Here is a tiny trained network, its code and every weight. The questions are about switching its units off for an input and a class, where a switched-off unit gives its printed mean instead of its output.

import numpy as np


def w(rows, s, z=0):
    codes = np.array(rows[::2]) - 128.0
    scale = np.full(codes.shape[1], s)
    scale[-1] = z or s
    return codes * scale


def f(y):
    return np.maximum(y, 0)


def log_softmax(a):
    a = a - a.max(-1, keepdims=True)
    return a - np.log(np.exp(a).sum(-1, keepdims=True))


def net(x, mask):
    res = np.array(x, float).reshape(1, 7) / 4 @ E
    y = f(res @ A[0][:, :-1].T + A[0][:, -1])
    res = res + np.where(mask, y, B[0][:, -1]) @ B[0][:, :-1]
    return log_softmax(res[-1] @ U[:, :-1].T + U[:, -1])


A, B = {}, {}
E = w([
[70,117,69,137,2,105,26,15,186,176,168,42],'x0',
[132,129,125,131,126,134,125,127,125,128,130,121],'x1',
[122,129,131,124,128,122,122,127,125,126,122,134],'x2',
[124,129,93,175,172,16,161,20,58,26,207,144],'x3',
[126,134,125,123,131,126,123,132,135,116,126,124],'x4',
[57,38,48,208,137,153,160,164,136,102,47,102],'x5',
[126,129,130,133,133,134,132,127,128,132,133,122],'x6',
],0.0089)
A[0] = w([
[202,154,168,65,105,199,115,229,193,223,76,91,127],'neuron 1',
[161,172,178,74,109,239,124,169,152,174,82,146,18],'neuron 2',
[200,81,177,136,230,201,210,227,85,86,38,202,14],'neuron 3',
[193,253,220,14,86,115,81,93,156,199,219,173,121],'neuron 4',
[96,92,64,170,60,237,62,143,218,203,54,42,86],'neuron 5',
[130,146,148,118,172,132,187,186,114,107,79,145,206],'neuron 6',
[68,23,61,228,131,142,207,144,117,60,15,97,79],'neuron 7',
[91,126,78,120,35,93,54,8,171,160,202,72,64],'neuron 8',
[67,76,80,178,69,185,121,140,193,199,44,35,101],'neuron 9',
[243,220,214,113,210,133,179,84,47,114,166,181,163],'neuron 10',
[230,185,175,125,210,64,157,104,54,81,220,186,136],'neuron 11',
[187,184,184,122,194,79,172,120,57,85,213,164,143],'neuron 12',
[137,90,49,186,153,32,152,37,94,53,169,149,12],'neuron 13',
[125,118,140,129,217,157,161,219,105,116,107,222,253],'neuron 14',
[164,117,174,89,107,167,121,174,157,182,92,147,249],'neuron 15',
],0.0057,0.0064)
B[0] = w([
[183,205,184,185,176,159,100,94,81,128,197,45,224],'neuron 1',
[202,103,207,38,120,70,161,22,17,26,175,69,175],'neuron 2',
[60,232,87,172,207,243,37,197,192,221,170,123,227],'neuron 3',
[132,218,149,197,204,197,72,107,100,148,207,84,226],'neuron 4',
[103,59,80,72,85,78,184,163,147,135,80,177,230],'neuron 5',
[182,143,181,158,114,154,153,98,91,65,123,93,207],'neuron 6',
[134,202,195,210,197,190,75,88,97,134,170,61,218],'neuron 7',
[150,207,183,177,206,157,94,99,93,136,204,45,240],'neuron 8',
[81,59,83,59,92,64,172,174,164,138,122,201,220],'neuron 9',
[102,43,92,88,122,79,155,157,153,90,112,187,233],'neuron 10',
[130,68,121,105,51,51,181,146,148,77,47,174,230],'neuron 11',
[135,57,96,85,78,85,165,128,152,79,97,156,217],'neuron 12',
[86,255,137,237,241,227,40,155,142,192,198,72,203],'neuron 13',
[195,135,203,166,106,85,144,22,55,57,158,54,247],'neuron 14',
[46,173,75,136,181,191,78,181,193,204,146,187,215],'neuron 15',
],0.0072,0.012)
U = w([
[220,140,188,141,127,106,148,32,40,78,141,96,74],'0',
[82,173,111,155,165,203,94,188,172,207,137,147,253],'1',
[102,2,43,34,24,23,218,196,195,111,35,240,111],'2',
],0.0096,0.0024)

Each question gives the input, the list of numbers given to net, and the class t.
The units are the neurons (one row each of A and B). Each row of codes is followed by its name. A weight is (code - 128) times the scale printed after its matrix; where a second scale follows, it is the last column's (A, B and U).
mask holds one flag per neuron, in row order. A switched-off neuron (its flag False) gives its mean, the last column of its row in B, instead of its output. The means were averaged over made-up inputs and are rounded, as every weight is.
A unit's drop is (log p(t) with every unit on - log p(t) with that unit switched off) / (log p(t) with every unit on - log p(t) with every unit switched off).
The circuit of an input: a set's keep is (log p(t) with only the set's units on - log p(t) with every unit switched off) / (log p(t) with every unit on - log p(t) with every unit switched off). Starting from the 12 units with the biggest drops (on a tie, the unit counted first), units are removed one at a time, each time the one whose removal leaves the highest keep (on an exact tie, the one counted first), for as long as the keep stays at least 0.8.
units of the circuit, in order: the units of the circuit, biggest drop first
unit that matters most: the unit with the biggest drop
top k neurons: the k neurons with the biggest drops, biggest first
drop when u is switched off: that unit's drop, to one decimal
input [-7,-7,8,-5,2,-4,-6], class 0: units of the circuit, in order => neuron 14
input [-4,-4,-2,-5,-4,-4,-1], class 0: top 2 neurons => neuron 2; neuron 14
input [3,2,8,0,-7,-1,-3], class 1: top 4 neurons => neuron 14; neuron 2; neuron 6; neuron 1
input [5,-3,6,-8,6,5,-8], class 2: top 2 neurons => neuron 5; neuron 9
input [-5,2,7,-6,-3,-5,6], class 0: top 2 neurons => neuron 2; neuron 14
input [-6,0,6,-8,-5,-3,-5], class 0: top 2 neurons => neuron 2; neuron 14
input [3,-2,3,-7,4,1,7], class 2: top 2 neurons => neuron 5; neuron 9
input [3,1,-5,2,6,1,6], class 1: top 3 neurons => neuron 14; neuron 2; neuron 6
input [-6,4,1,-7,4,-1,-1], class 0: top 3 neurons => neuron 2; neuron 14; neuron 1
input [-7,5,-4,2,-7,-6,4], class 2: top 2 neurons => neuron 10; neuron 11
input [1,4,3,-1,8,-5,1], class 1: top 3 neurons => neuron 14; neuron 2; neuron 6
input [6,6,-6,-5,-3,6,-2], class 2: top 2 neurons => neuron 5; neuron 9
input [-2,-8,-8,-8,2,-3,-8], class 0: top 4 neurons => neuron 2; neuron 1; neuron 14; neuron 13
input [0,8,-6,-4,-6,-1,-2], class 0: unit that matters most => neuron 3
input [-8,4,7,-5,-1,-8,3], class 0: top 2 neurons => neuron 2; neuron 14
input [6,8,-3,-3,-4,8,-2], class 2: drop when neuron 9 is switched off => 0.2
input [-3,0,-6,7,8,-8,0], class 2: drop when neuron 11 is switched off => 0.1
input [-6,7,-5,-5,2,-4,2], class 0: drop when neuron 14 is switched off => 1.0
